Here is a tiny trained network, its code and every weight. The questions are about switching its units off for an input and a target symbol, where a switched-off unit gives its printed mean instead of its output.

import numpy as np


def w(rows, s, z=0):
    codes = np.array(rows[::2]) - 128.0
    scale = np.full(codes.shape[1], s)
    scale[-1] = z or s
    return codes * scale


def softmax(a):
    e = np.exp(a - a.max(-1, keepdims=True))
    return e / e.sum(-1, keepdims=True)


def log_softmax(a):
    a = a - a.max(-1, keepdims=True)
    return a - np.log(np.exp(a).sum(-1, keepdims=True))


def net(x, mask):
    ids = ['αβεζηθλμπστφψω'.index(c) for c in x.split()]
    T = len(ids)
    res = E[ids] + P[:T]
    u = 0
    for l in range(2):
        r = res
        for j in range(3):
            rows = slice(4 * j, 4 * j + 4)
            q, k, v = (r @ M[l][rows].T for M in (Q, K, V))
            z = softmax(np.where(np.tri(T) > 0, q @ k.T / 4**0.5, -1e9)) @ v
            o = O[l][rows]
            res = res + np.where(mask[u + j], z, o[:, -1]) @ o[:, :-1]
        u += 3
    return log_softmax(res[-1] @ U[:, :-1].T + U[:, -1])


Q, K, V, O = {}, {}, {}, {}
E = w([
[153,144,200],'α',
[55,89,185],'β',
[183,126,51],'ε',
[130,157,188],'ζ',
[153,74,98],'η',
[119,116,198],'θ',
[99,80,186],'λ',
[105,32,88],'μ',
[128,100,153],'π',
[139,130,185],'σ',
[143,120,60],'τ',
[7,188,108],'φ',
[65,204,82],'ψ',
[194,138,107],'ω',
],0.013)
P = w([
[96,176,132],'0',
[56,120,125],'1',
[152,101,149],'2',
[115,179,94],'3',
[2,65,99],'4',
[176,25,162],'5',
],0.0064)
Q[0] = w([
[43,144,103],'0.h1',
[249,152,98],'0.h1',
[170,199,160],'0.h1',
[37,139,178],'0.h1',
[205,134,179],'0.h2',
[115,240,113],'0.h2',
[191,39,242],'0.h2',
[99,180,140],'0.h2',
[134,131,165],'0.h3',
[64,165,109],'0.h3',
[189,28,151],'0.h3',
[199,241,97],'0.h3',
],0.015)
K[0] = w([
[53,118,199],'0.h1',
[144,169,2],'0.h1',
[150,204,111],'0.h1',
[132,127,239],'0.h1',
[226,137,141],'0.h2',
[120,216,74],'0.h2',
[252,16,155],'0.h2',
[120,143,86],'0.h2',
[158,125,104],'0.h3',
[84,111,66],'0.h3',
[163,110,251],'0.h3',
[163,241,73],'0.h3',
],0.015)
V[0] = w([
[62,106,202],'0.h1',
[114,114,220],'0.h1',
[77,112,37],'0.h1',
[89,119,91],'0.h1',
[193,130,254],'0.h2',
[221,80,156],'0.h2',
[159,90,67],'0.h2',
[249,45,94],'0.h2',
[148,113,114],'0.h3',
[149,109,110],'0.h3',
[73,212,219],'0.h3',
[69,154,145],'0.h3',
],0.0086)
O[0] = w([
[46,69,73,225],'0.h1',
[43,128,80,175],'0.h1',
[214,49,156,161],'0.h1',
[161,75,135,161],'0.h1',
[50,203,202,78],'0.h2',
[87,209,118,41],'0.h2',
[153,143,65,91],'0.h2',
[116,222,51,6],'0.h2',
[109,116,131,102],'0.h3',
[99,109,132,101],'0.h3',
[229,254,125,201],'0.h3',
[200,131,110,203],'0.h3',
],0.0093,0.0021)
Q[1] = w([
[156,108,15],'1.h1',
[144,154,135],'1.h1',
[145,154,132],'1.h1',
[63,112,242],'1.h1',
[78,36,150],'1.h2',
[81,117,44],'1.h2',
[126,81,123],'1.h2',
[63,36,191],'1.h2',
[156,18,176],'1.h3',
[205,95,178],'1.h3',
[95,121,97],'1.h3',
[175,142,245],'1.h3',
],0.012)
K[1] = w([
[174,122,23],'1.h1',
[153,154,142],'1.h1',
[155,156,136],'1.h1',
[43,88,236],'1.h1',
[31,132,141],'1.h2',
[158,57,88],'1.h2',
[92,133,96],'1.h2',
[5,147,195],'1.h2',
[69,74,226],'1.h3',
[89,158,219],'1.h3',
[119,100,91],'1.h3',
[214,174,240],'1.h3',
],0.012)
V[1] = w([
[176,212,147],'1.h1',
[149,124,255],'1.h1',
[31,111,243],'1.h1',
[215,144,198],'1.h1',
[213,157,119],'1.h2',
[119,92,55],'1.h2',
[176,112,140],'1.h2',
[155,52,102],'1.h2',
[192,75,107],'1.h3',
[201,169,48],'1.h3',
[114,106,107],'1.h3',
[93,119,10],'1.h3',
],0.0089)
O[1] = w([
[64,194,123,5],'1.h1',
[127,180,31,152],'1.h1',
[101,70,8,134],'1.h1',
[137,227,96,136],'1.h1',
[174,170,72,57],'1.h2',
[142,68,103,147],'1.h2',
[167,134,120,133],'1.h2',
[182,68,131,197],'1.h2',
[108,193,166,232],'1.h3',
[101,105,239,42],'1.h3',
[149,139,129,169],'1.h3',
[192,103,192,135],'1.h3',
],0.011,0.0032)
U = w([
[74,177,109,69],'α',
[65,108,111,227],'β',
[184,198,122,75],'ε',
[108,117,90,139],'ζ',
[122,161,205,171],'η',
[17,166,183,189],'θ',
[1,110,142,62],'λ',
[147,90,166,73],'μ',
[133,84,66,164],'π',
[116,135,61,170],'σ',
[204,136,82,122],'τ',
[147,67,33,2],'φ',
[122,69,151,152],'ψ',
[119,162,182,138],'ω',
],0.0055,0.0054)

Each question gives the input, a string of symbols that net reads in full, and the target symbol t.
The units are the heads (4 rows each of Q, K, V and O). Each row of codes is followed by its name. A weight is (code - 128) times the scale printed after its matrix; where a second scale follows, it is the last column's (O and U).
mask holds one flag per head, layer by layer. A switched-off head (its flag False) gives its mean, the last column of its rows in O, instead of its output. The means were averaged over made-up inputs and are rounded, as every weight is.
A unit's drop is (log p(t) with every unit on - log p(t) with that unit switched off) / (log p(t) with every unit on - log p(t) with every unit switched off).
The circuit of an input: a set's keep is (log p(t) with only the set's units on - log p(t) with every unit switched off) / (log p(t) with every unit on - log p(t) with every unit switched off). Starting from all 6 units, units are removed one at a time, each time the one whose removal leaves the highest keep (on an exact tie, the one counted first), for as long as the keep stays at least 0.8.
units of the circuit, in order: the units of the circuit, biggest drop first
most important unit: the unit with the biggest drop
which heads matter: for each layer, one digit per head in row order, 1 if its drop is at least 0.15 and else 0, layers parted by /
drop of u: that unit's drop, to one decimal
input σ μ π ε θ, target ψ: which heads matter -> 111 / 111
input ε μ θ, target θ: units of the circuit, in order -> (0.h2 0.h1 1.h3)
input ψ π α, target α: units of the circuit, in order -> (0.h2 1.h1 1.h2)
input ε μ θ φ φ, target ψ: units of the circuit, in order -> (1.h1 0.h3 0.h2)
input φ φ τ π, target τ: most important unit -> 0.h2
input σ ε α ε σ, target θ: units of the circuit, in order -> (0.h1 1.h3 0.h2)
input ε σ ε β ψ ε, target ε: which heads matter -> 100 / 110
input ψ ω α ε θ, target λ: which heads matter -> 110 / 100
input ε α ζ μ, target η: units of the circuit, in order -> (1.h1 0.h2)
input ε λ τ ψ λ, target φ: units of the circuit, in order -> (1.h1 1.h3)
input ε η λ μ η λ, target λ: units of the circuit, in order -> (0.h2 0.h1 1.h2 1.h1)
input ε π φ, target φ: units of the circuit, in order -> (0.h2 1.h1)
input ε μ μ ω ψ, target ψ: units of the circuit, in order -> (0.h2 1.h1)
input ε μ η θ σ, target ψ: which heads matter -> 011 / 110
input β θ μ ω η μ, target μ: units of the circuit, in order -> (1.h1 0.h2 1.h3 1.h2)
input φ μ θ, target θ: which heads matter -> 111 / 011
input τ τ ε ε θ η, target η: units of the circuit, in order -> (1.h1 0.h2)
input α ψ ζ θ μ φ, target φ: which heads matter -> 011 / 101
input ζ π α ζ τ, target ψ: units of the circuit, in order -> (1.h1 0.h1 1.h3)
input φ ε θ σ σ, target θ: units of the circuit, in order -> (0.h1 0.h2 1.h2)
input μ π τ τ η, target ψ: which heads matter -> 011 / 110
input θ ε τ, target τ: most important unit -> 0.h1
input φ σ θ ε, target τ: most important unit -> 0.h2
input ε η ε π, target η: which heads matter -> 110 / 101
input α β τ ε ω μ, target μ: which heads matter -> 011 / 111
input φ θ β ε ε α, target α: drop of 0.h2 -> 0.4
